Below is a small trained network, with its code and all its weights. Each question gives an input and a target symbol and asks what happens when units are switched off, that is, made to give their printed mean instead of their output.

import numpy as np


def w(rows, s, z=0):
    codes = np.array(rows[::2]) - 128.0
    scale = np.full(codes.shape[1], s)
    scale[-1] = z or s
    return codes * scale


def f(y):
    return y / 2 * (1 + np.tanh(0.7978845608 * (y + 0.044715 * y**3)))


def softmax(a):
    e = np.exp(a - a.max(-1, keepdims=True))
    return e / e.sum(-1, keepdims=True)


def log_softmax(a):
    a = a - a.max(-1, keepdims=True)
    return a - np.log(np.exp(a).sum(-1, keepdims=True))


def net(x, mask):
    ids = ['αγδεζθλμξπστφψω'.index(c) for c in x.split()]
    T = len(ids)
    res = E[ids] + P[:T]
    q, k, v = (res @ M[0].T for M in (Q, K, V))
    z = softmax(np.where(np.tri(T) > 0, q @ k.T / 3**0.5, -1e9)) @ v
    res = res + np.where(mask[0], z, O[0][:, -1]) @ O[0][:, :-1]
    y = f(res @ A[0][:, :-1].T + A[0][:, -1])
    res = res + np.where(mask[1:13], y, B[0][:, -1]) @ B[0][:, :-1]
    return log_softmax(res[-1] @ U[:, :-1].T + U[:, -1])


Q, K, V, O, A, B = {}, {}, {}, {}, {}, {}
E = w([
[22,128,69,45,153],'α',
[12,122,184,63,103],'γ',
[113,194,60,174,89],'δ',
[106,172,207,181,55],'ε',
[72,138,227,128,93],'ζ',
[88,121,16,90,205],'θ',
[149,158,112,187,139],'λ',
[161,195,67,214,112],'μ',
[124,141,174,155,146],'ξ',
[49,107,85,54,195],'π',
[76,161,7,126,115],'σ',
[104,202,137,192,40],'τ',
[132,139,61,157,164],'φ',
[13,144,13,50,130],'ψ',
[81,123,147,100,167],'ω',
],0.013)
P = w([
[232,101,122,54,91],'0',
[117,171,113,129,130],'1',
[108,120,179,162,143],'2',
[94,152,124,105,95],'3',
[208,146,160,50,158],'4',
[64,157,118,117,142],'5',
[127,61,140,179,88],'6',
[90,174,125,134,125],'7',
[145,148,233,50,171],'8',
[73,175,131,162,119],'9',
[134,7,109,195,41],'10',
[93,167,151,154,137],'11',
[151,125,237,73,160],'12',
],0.016)
Q[0] = w([
[3,195,136,230,217],'H1',
[62,41,115,225,128],'H1',
[154,198,174,72,173],'H1',
],0.015)
K[0] = w([
[241,121,115,7,64],'H1',
[177,216,155,72,164],'H1',
[173,76,116,124,104],'H1',
],0.02)
V[0] = w([
[115,34,184,69,164],'H1',
[167,141,252,153,51],'H1',
[212,96,141,197,196],'H1',
],0.026)
O[0] = w([
[164,137,165,65,5,174],'H1',
[33,80,87,61,108,246],'H1',
[97,215,43,161,80,60],'H1',
],0.022,0.011)
A[0] = w([
[136,10,122,138,96,168],'N1',
[72,69,99,179,132,120],'N2',
[135,160,134,175,189,67],'N3',
[130,174,86,171,176,106],'N4',
[175,58,137,147,186,132],'N5',
[86,173,93,33,127,255],'N6',
[111,1,135,201,170,123],'N7',
[47,104,87,169,172,78],'N8',
[139,200,39,117,94,115],'N9',
[56,86,73,154,78,141],'N10',
[187,127,154,217,134,231],'N11',
[115,58,161,195,89,204],'N12',
],0.0091,0.0059)
B[0] = w([
[84,217,138,156,190,213],'N1',
[109,120,123,57,137,200],'N2',
[176,123,59,145,39,166],'N3',
[67,115,120,115,100,164],'N4',
[74,116,132,185,114,178],'N5',
[153,135,134,195,41,255],'N6',
[239,139,61,109,6,189],'N7',
[163,123,160,111,185,220],'N8',
[117,121,168,141,174,160],'N9',
[170,90,144,148,206,244],'N10',
[73,149,119,70,175,200],'N11',
[138,123,38,138,168,160],'N12',
],0.013,0.044)
U = w([
[119,154,217,158,178,155],'α',
[30,148,148,24,125,96],'γ',
[98,130,109,90,114,178],'δ',
[44,71,164,93,159,201],'ε',
[1,89,136,135,100,97],'ζ',
[116,206,141,112,156,107],'θ',
[92,130,177,237,183,169],'λ',
[80,138,109,154,186,58],'μ',
[134,81,184,230,121,135],'ξ',
[153,150,193,91,133,1],'π',
[119,158,121,200,124,65],'σ',
[133,135,149,86,161,68],'τ',
[43,184,121,160,149,234],'φ',
[193,156,187,215,159,32],'ψ',
[134,121,180,136,91,250],'ω',
],0.0079,0.004)

Each question gives the input, a string of symbols that net reads in full, and the target symbol t.
The units are the heads (3 rows each of Q, K, V and O) and the neurons (one row each of A and B). Each row of codes is followed by its name. A weight is (code - 128) times the scale printed after its matrix; where a second scale follows, it is the last column's (O, A, B and U).
mask holds one flag per unit, heads first, then neurons. A switched-off unit (its flag False) gives its mean, the last column of its rows in O or B, instead of its output. The means were averaged over made-up inputs and are rounded, as every weight is.
A unit's drop is (log p(t) with every unit on - log p(t) with that unit switched off) / (log p(t) with every unit on - log p(t) with every unit switched off).
The circuit of an input: a set's keep is (log p(t) with only the set's units on - log p(t) with every unit switched off) / (log p(t) with every unit on - log p(t) with every unit switched off). Starting from the 12 units with the biggest drops (on a tie, the unit counted first), units are removed one at a time, each time the one whose removal leaves the highest keep (on an exact tie, the one counted first), for as long as the keep stays at least 0.8.
units of the circuit, in order: the units of the circuit, biggest drop first
unit that matters most: the unit with the biggest drop
top k neurons: the k neurons with the biggest drops, biggest first
input σ τ θ γ ζ, target θ: units of the circuit, in order => N11, H1, N10
input λ ω ω α α ω ξ ω τ α τ, target τ: top 2 neurons => N7, N10
input θ δ ε, target θ: unit that matters most => N11
input ε δ ω γ π θ, target ε: units of the circuit, in order => N10, H1
input γ ζ α ζ ξ ε ω φ α ζ, target γ: units of the circuit, in order => H1, N10
input λ φ τ ζ λ ψ π π π θ σ, target π: units of the circuit, in order => H1, N6
input γ ε γ δ μ σ τ δ θ, target τ: top 4 neurons => N7, N8, N2, N10
input μ γ π θ, target μ: units of the circuit, in order => H1, N8
input ζ ζ τ θ δ μ μ σ ζ ε δ, target ζ: top 2 neurons => N6, N8
input ω ε σ ζ π ξ μ τ γ π ζ λ ε, target ζ: units of the circuit, in order => N6, H1
input π σ ζ θ, target π: top 2 neurons => N6, N1
input α τ γ τ λ, target γ: units of the circuit, in order => N10, H1
input ξ ω ε, target ξ: top 3 neurons => N11, N10, N6
input ψ π σ τ, target ψ: units of the circuit, in order => H1
input ε ω τ ψ, target ε: units of the circuit, in order => N10, H1
input φ λ θ ω θ τ λ ζ τ ε γ δ, target φ: top 3 neurons => N10, N6, N7
input δ λ λ δ σ γ θ ζ σ, target θ: top 2 neurons => N11, N6
input ω ξ π ξ δ ε ζ γ ω θ φ τ γ, target φ: units of the circuit, in order => H1, N10
input γ δ ζ ζ ε ψ λ σ φ μ φ ε, target γ: top 2 neurons => N10, N1
input ψ α ε, target ψ: top 3 neurons => N7, N5, N2
input α τ γ τ ε ω λ ψ, target α: units of the circuit, in order => H1, N7, N6
input λ ψ ω μ ξ θ α, target ξ: top 2 neurons => N6, N10
input φ α π, target φ: top 2 neurons => N10, N6
